Below are the code and all the weights of a small trained network. Each question names an input and a target symbol and asks about switching units off, where a switched-off unit gives its printed mean instead of its output.

import numpy as np


def w(rows, s, z=0):
    codes = np.array(rows[::2]) - 128.0
    scale = np.full(codes.shape[1], s)
    scale[-1] = z or s
    return codes * scale


def f(y):
    return np.maximum(y, 0)


def softmax(a):
    e = np.exp(a - a.max(-1, keepdims=True))
    return e / e.sum(-1, keepdims=True)


def log_softmax(a):
    a = a - a.max(-1, keepdims=True)
    return a - np.log(np.exp(a).sum(-1, keepdims=True))


def net(x, mask):
    ids = ['ΠΣΨβδελ'.index(c) for c in x.split()]
    T = len(ids)
    res = E[ids] + P[:T]
    r = res
    for j in range(2):
        rows = slice(3 * j, 3 * j + 3)
        q, k, v = (r @ M[0][rows].T for M in (Q, K, V))
        z = softmax(np.where(np.tri(T) > 0, q @ k.T / 3**0.5, -1e9)) @ v
        o = O[0][rows]
        res = res + np.where(mask[j], z, o[:, -1]) @ o[:, :-1]
    y = f(res @ A[0][:, :-1].T + A[0][:, -1])
    res = res + np.where(mask[2:26], y, B[0][:, -1]) @ B[0][:, :-1]
    return log_softmax(res[-1] @ U[:, :-1].T + U[:, -1])


Q, K, V, O, A, B = {}, {}, {}, {}, {}, {}
E = w([
[11,11,150],'Π',
[144,196,110],'Σ',
[162,173,103],'Ψ',
[150,163,145],'β',
[50,36,171],'δ',
[141,184,78],'ε',
[124,124,177],'λ',
],0.011)
P = w([
[47,251,194],'0',
[193,129,104],'1',
[79,143,119],'2',
[164,157,211],'3',
[192,128,104],'4',
[80,144,118],'5',
[160,139,192],'6',
[193,128,102],'7',
[79,144,118],'8',
[158,128,179],'9',
[195,128,103],'10',
],0.014)
Q[0] = w([
[4,220,5],'H0',
[177,156,94],'H0',
[33,220,135],'H0',
[178,21,104],'H1',
[152,93,125],'H1',
[201,33,127],'H1',
],0.028)
K[0] = w([
[16,226,84],'H0',
[160,176,106],'H0',
[53,207,174],'H0',
[3,193,144],'H1',
[95,147,142],'H1',
[69,168,171],'H1',
],0.036)
V[0] = w([
[99,205,72],'H0',
[95,145,62],'H0',
[193,127,254],'H0',
[117,140,132],'H1',
[122,135,124],'H1',
[131,118,146],'H1',
],0.013)
O[0] = w([
[50,128,26,159],'H0',
[57,168,83,80],'H0',
[255,39,177,254],'H0',
[161,83,139,180],'H1',
[145,101,140,149],'H1',
[130,139,110,125],'H1',
],0.0083,0.004)
A[0] = w([
[191,186,79,16],'N0',
[151,198,192,205],'N1',
[109,83,87,146],'N2',
[139,179,203,45],'N3',
[138,191,95,71],'N4',
[133,181,133,53],'N5',
[80,114,94,191],'N6',
[171,162,89,21],'N7',
[52,118,113,128],'N8',
[142,74,61,58],'N9',
[157,212,183,203],'N10',
[44,147,170,32],'N11',
[140,161,130,229],'N12',
[126,86,61,106],'N13',
[29,204,151,113],'N14',
[100,230,103,139],'N15',
[96,135,171,130],'N16',
[85,97,187,91],'N17',
[110,123,151,196],'N18',
[139,247,221,139],'N19',
[126,153,204,130],'N20',
[159,110,129,135],'N21',
[180,146,118,107],'N22',
[101,70,134,1],'N23',
],0.016,0.0077)
B[0] = w([
[123,111,8,154],'N0',
[40,94,141,254],'N1',
[149,193,116,179],'N2',
[122,220,125,189],'N3',
[121,100,142,162],'N4',
[163,95,158,132],'N5',
[190,100,175,220],'N6',
[109,96,31,140],'N7',
[69,75,119,209],'N8',
[171,90,110,150],'N9',
[33,188,168,242],'N10',
[49,72,198,168],'N11',
[175,171,191,207],'N12',
[87,87,90,172],'N13',
[196,231,38,221],'N14',
[70,96,161,212],'N15',
[119,160,171,166],'N16',
[152,191,142,205],'N17',
[153,90,112,200],'N18',
[252,83,80,214],'N19',
[112,57,97,233],'N20',
[173,119,102,210],'N21',
[154,170,142,188],'N22',
[135,209,158,148],'N23',
],0.035,0.0086)
U = w([
[102,248,166,143],'Π',
[61,124,254,177],'Σ',
[153,169,115,110],'Ψ',
[138,50,211,153],'β',
[113,99,139,132],'δ',
[13,138,160,3],'ε',
[223,163,166,89],'λ',
],0.0095,0.0063)

Each question gives the input, a string of symbols that net reads in full, and the target symbol t.
The units are the heads (3 rows each of Q, K, V and O) and the neurons (one row each of A and B). Each row of codes is followed by its name. A weight is (code - 128) times the scale printed after its matrix; where a second scale follows, it is the last column's (O, A, B and U).
mask holds one flag per unit, heads first, then neurons. A switched-off unit (its flag False) gives its mean, the last column of its rows in O or B, instead of its output. The means were averaged over made-up inputs and are rounded, as every weight is.
A unit's drop is (log p(t) with every unit on - log p(t) with that unit switched off) / (log p(t) with every unit on - log p(t) with every unit switched off).
The circuit of an input: a set's keep is (log p(t) with only the set's units on - log p(t) with every unit switched off) / (log p(t) with every unit on - log p(t) with every unit switched off). Starting from the 12 units with the biggest drops (on a tie, the unit counted first), units are removed one at a time, each time the one whose removal leaves the highest keep (on an exact tie, the one counted first), for as long as the keep stays at least 0.8.
units of the circuit, in order: the units of the circuit, biggest drop first
top k neurons: the k neurons with the biggest drops, biggest first
heads that matter: for each layer, one digit per head in row order, 1 if its drop is at least 0.15 and else 0, layers parted by /
drop when u is switched off: that unit's drop, to one decimal
input δ β δ ε ε β ε, target Σ: top 2 neurons	(N14 N10)
input Ψ λ Ψ Σ Π Π Σ Π δ, target Ψ: heads that matter	10
input β λ β Σ ε λ δ, target Π: top 2 neurons	(N3 N17)
input δ Σ Π Σ Π Π Ψ Σ, target ε: top 3 neurons	(N19 N14 N0)
input Ψ Ψ λ ε Π δ Σ Π Π, target Ψ: top 3 neurons	(N14 N2 N6)
input δ ε Π β Ψ Ψ Σ δ Ψ Ψ, target Σ: top 4 neurons	(N14 N10 N1 N17)
input ε ε ε β λ ε Π Ψ Ψ, target ε: units of the circuit, in order	(H0)
input δ Ψ Σ δ β λ Σ β Σ Σ, target Σ: top 3 neurons	(N14 N10 N1)
input Ψ Π Ψ λ Π Σ, target Ψ: top 4 neurons	(N14 N1 N10 N6)
input β δ ε, target β: top 3 neurons	(N10 N14 N6)
input λ β δ ε Ψ Π β β, target Π: heads that matter	00
input Π Ψ ε δ β ε ε β Σ β, target Σ: top 2 neurons	(N14 N10)
input Ψ δ β, target Ψ: units of the circuit, in order	(H0 N10)
input Σ β Π Ψ Π Ψ Π λ Π, target δ: top 3 neurons	(N8 N14 N6)
input δ δ λ Σ Ψ δ Π ε Π β Π, target λ: units of the circuit, in order	(N1)
input β ε Ψ λ Π Π Ψ ε Π, target β: heads that matter	10
input Σ Π ε β β ε Ψ β δ, target δ: top 4 neurons	(N8 N14 N6 N11)
input ε Ψ δ δ β λ Π, target Π: units of the circuit, in order	(N3 H0)
input δ λ Π ε δ Π Π δ δ δ Ψ, target Ψ: heads that matter	01
input δ Σ δ ε δ Σ ε λ ε, target Σ: drop when N21 is switched off	0.2
input λ ε Ψ β Σ β δ β Ψ, target λ: drop when N3 is switched off	0.0
input λ Π δ Ψ λ Ψ ε δ ε, target λ: drop when N20 is switched off	0.2
